Below is a small trained network, with its code and all its weights. Each question gives an input and a class and asks what happens when units are switched off, that is, made to give their printed mean instead of their output.

import numpy as np


def w(rows, s, z=0):
    codes = np.array(rows[::2]) - 128.0
    scale = np.full(codes.shape[1], s)
    scale[-1] = z or s
    return codes * scale


def norm(h):
    return h / np.sqrt((h * h).mean(-1, keepdims=True) + 1e-5)


def f(y):
    return y / 2 * (1 + np.tanh(0.7978845608 * (y + 0.044715 * y**3)))


def log_softmax(a):
    a = a - a.max(-1, keepdims=True)
    return a - np.log(np.exp(a).sum(-1, keepdims=True))


def net(x, mask):
    res = np.array(x, float).reshape(1, 5) / 4 @ E
    u = 0
    for l in range(2):
        y = f(norm(res) @ A[l][:, :-1].T + A[l][:, -1])
        res = res + np.where(mask[u : u + 9], y, B[l][:, -1]) @ B[l][:, :-1]
        u += 9
    return log_softmax(norm(res)[-1] @ U[:, :-1].T + U[:, -1])


A, B = {}, {}
E = w([
[62,104,213,43,179,61,31,77,249,177,138,112],'x0',
[66,169,72,93,88,189,104,122,194,29,115,157],'x1',
[125,148,123,116,135,134,136,128,127,143,120,131],'x2',
[21,62,217,86,64,190,254,114,117,142,107,68],'x3',
[167,49,154,49,129,162,96,191,107,122,58,237],'x4',
],0.0071)
A[0] = w([
[146,105,67,231,120,164,166,150,64,60,115,85,2],'L0N0',
[183,96,152,169,158,21,145,178,68,243,137,19,40],'L0N1',
[51,240,77,206,114,33,171,83,125,113,246,40,14],'L0N2',
[123,156,38,84,100,119,184,112,242,53,96,151,15],'L0N3',
[83,185,69,91,106,184,103,107,157,27,114,130,57],'L0N4',
[125,154,117,180,131,130,125,126,193,184,171,111,39],'L0N5',
[65,186,57,116,82,213,75,159,228,24,100,72,26],'L0N6',
[43,204,79,231,140,71,172,20,152,144,219,35,16],'L0N7',
[155,222,3,158,151,56,69,173,183,136,192,174,51],'L0N8',
],0.0041,0.0052)
B[0] = w([
[90,211,124,120,143,91,163,176,176,135,131,127,160],'L0N0',
[97,174,151,168,100,212,97,57,152,151,158,232,181],'L0N1',
[253,131,159,124,123,230,114,151,183,163,27,64,240],'L0N2',
[125,139,212,160,133,156,120,97,101,176,160,190,132],'L0N3',
[144,120,191,198,111,169,124,84,110,212,195,218,171],'L0N4',
[164,82,136,135,144,105,115,74,162,148,122,92,112],'L0N5',
[54,175,158,171,107,189,83,66,105,202,128,251,194],'L0N6',
[209,95,167,130,91,227,47,165,206,125,43,49,252],'L0N7',
[109,48,83,56,113,89,139,21,28,81,115,86,217],'L0N8',
],0.0069,0.0033)
A[1] = w([
[209,188,56,173,188,42,48,144,147,119,160,136,102],'L1N0',
[163,187,51,208,68,130,235,200,40,76,127,116,44],'L1N1',
[230,97,244,201,151,83,155,121,64,245,158,132,40],'L1N2',
[22,87,193,96,56,152,222,125,112,133,138,16,96],'L1N3',
[90,130,133,79,170,18,67,119,204,123,130,104,91],'L1N4',
[86,155,156,93,143,36,91,97,248,163,174,107,57],'L1N5',
[199,37,153,33,108,165,87,247,127,142,11,238,2],'L1N6',
[95,78,216,50,145,77,114,68,208,135,103,105,90],'L1N7',
[159,103,189,197,197,91,152,134,64,254,147,109,48],'L1N8',
],0.0063,0.0056)
B[1] = w([
[95,73,153,64,108,99,193,78,107,91,97,126,202],'L1N0',
[83,113,161,134,175,90,107,219,164,180,173,131,237],'L1N1',
[78,174,126,125,94,169,90,86,174,111,145,182,176],'L1N2',
[173,108,81,78,164,57,86,65,77,85,106,147,254],'L1N3',
[101,136,125,151,123,133,157,183,79,142,134,122,199],'L1N4',
[139,134,127,165,147,150,168,203,116,146,151,136,198],'L1N5',
[184,174,138,168,120,164,121,81,180,142,114,11,219],'L1N6',
[136,142,90,177,123,116,162,195,115,127,157,138,240],'L1N7',
[93,149,127,142,89,157,117,103,161,90,126,160,156],'L1N8',
],0.011,0.0061)
U = w([
[185,135,136,143,128,168,113,125,169,134,104,34,225],'0',
[97,118,123,143,157,112,144,252,120,146,164,148,176],'1',
[134,83,103,74,141,77,134,77,69,88,110,144,127],'2',
[87,152,143,147,94,182,104,89,155,133,147,224,2],'3',
],0.018,0.00057)

Each question gives the input, the list of numbers given to net, and the class t.
The units are the neurons (one row each of A and B). Each row of codes is followed by its name. A weight is (code - 128) times the scale printed after its matrix; where a second scale follows, it is the last column's (A, B and U).
mask holds one flag per neuron, layer by layer. A switched-off neuron (its flag False) gives its mean, the last column of its row in B, instead of its output. The means were averaged over made-up inputs and are rounded, as every weight is.
A unit's drop is (log p(t) with every unit on - log p(t) with that unit switched off) / (log p(t) with every unit on - log p(t) with every unit switched off).
The circuit of an input: a set's keep is (log p(t) with only the set's units on - log p(t) with every unit switched off) / (log p(t) with every unit on - log p(t) with every unit switched off). Starting from the 12 units with the biggest drops (on a tie, the unit counted first), units are removed one at a time, each time the one whose removal leaves the highest keep (on an exact tie, the one counted first), for as long as the keep stays at least 0.8.
circuit, biggest first: the units of the circuit, biggest drop first
k most important neurons: the k neurons with the biggest drops, biggest first
k most important neurons of layer l: the k neurons of layer l with the biggest drops, biggest first
drop of u: that unit's drop, to one decimal
input [7,-3,-4,-6,-6], class 1: 3 most important neurons of layer 1 -> [L1N5, L1N4, L1N6]
input [-5,-6,1,-5,5], class 3: circuit, biggest first -> [L1N2]
input [2,5,6,8,6], class 2: 2 most important neurons -> [L1N3, L0N7]
input [5,-7,-6,-5,6], class 3: 2 most important neurons -> [L1N2, L0N7]
input [1,0,-8,-1,0], class 1: 4 most important neurons -> [L1N3, L1N4, L0N2, L1N6]
input [1,-3,7,-2,3], class 0: 2 most important neurons -> [L1N6, L0N4]
input [-3,-2,8,1,3], class 0: 2 most important neurons of layer 1 -> [L1N6, L1N7]
input [6,4,-5,-7,4], class 2: 4 most important neurons -> [L1N0, L1N1, L0N8, L0N0]
input [2,0,-4,7,7], class 0: 3 most important neurons -> [L1N6, L0N8, L1N0]
input [6,1,-5,2,7], class 0: 2 most important neurons of layer 1 -> [L1N6, L1N1]
input [-2,-5,-1,-1,-4], class 3: 2 most important neurons of layer 1 -> [L1N2, L1N6]
input [-5,4,-6,-6,1], class 2: 2 most important neurons -> [L1N0, L0N8]
input [0,-6,7,5,0], class 3: 3 most important neurons -> [L1N2, L0N1, L1N8]
input [5,-7,-6,-8,3], class 2: circuit, biggest first -> [L1N0]
input [1,-2,7,-3,2], class 2: 2 most important neurons -> [L0N7, L0N2]
input [8,-3,5,-6,-6], class 1: 3 most important neurons -> [L1N5, L1N4, L1N6]
input [6,-7,-2,0,0], class 3: 3 most important neurons of layer 1 -> [L1N2, L1N8, L1N1]
input [4,-5,0,-4,-2], class 3: 2 most important neurons -> [L1N2, L0N1]
input [4,-2,-5,1,5], class 0: 2 most important neurons of layer 1 -> [L1N6, L1N1]
input [-4,3,5,2,-3], class 1: circuit, biggest first -> [L1N1]
input [2,0,8,3,5], class 0: drop of L1N6 -> 2.6
input [4,8,4,8,2], class 2: drop of L1N3 -> 1.5
input [-1,-8,0,3,7], class 3: drop of L0N1 -> 0.1
input [-5,6,-6,-4,8], class 0: drop of L1N6 -> 1.4
input [0,-8,-6,2,-7], class 3: 3 most important neurons of layer 1 -> [L1N2, L1N6, L1N8]
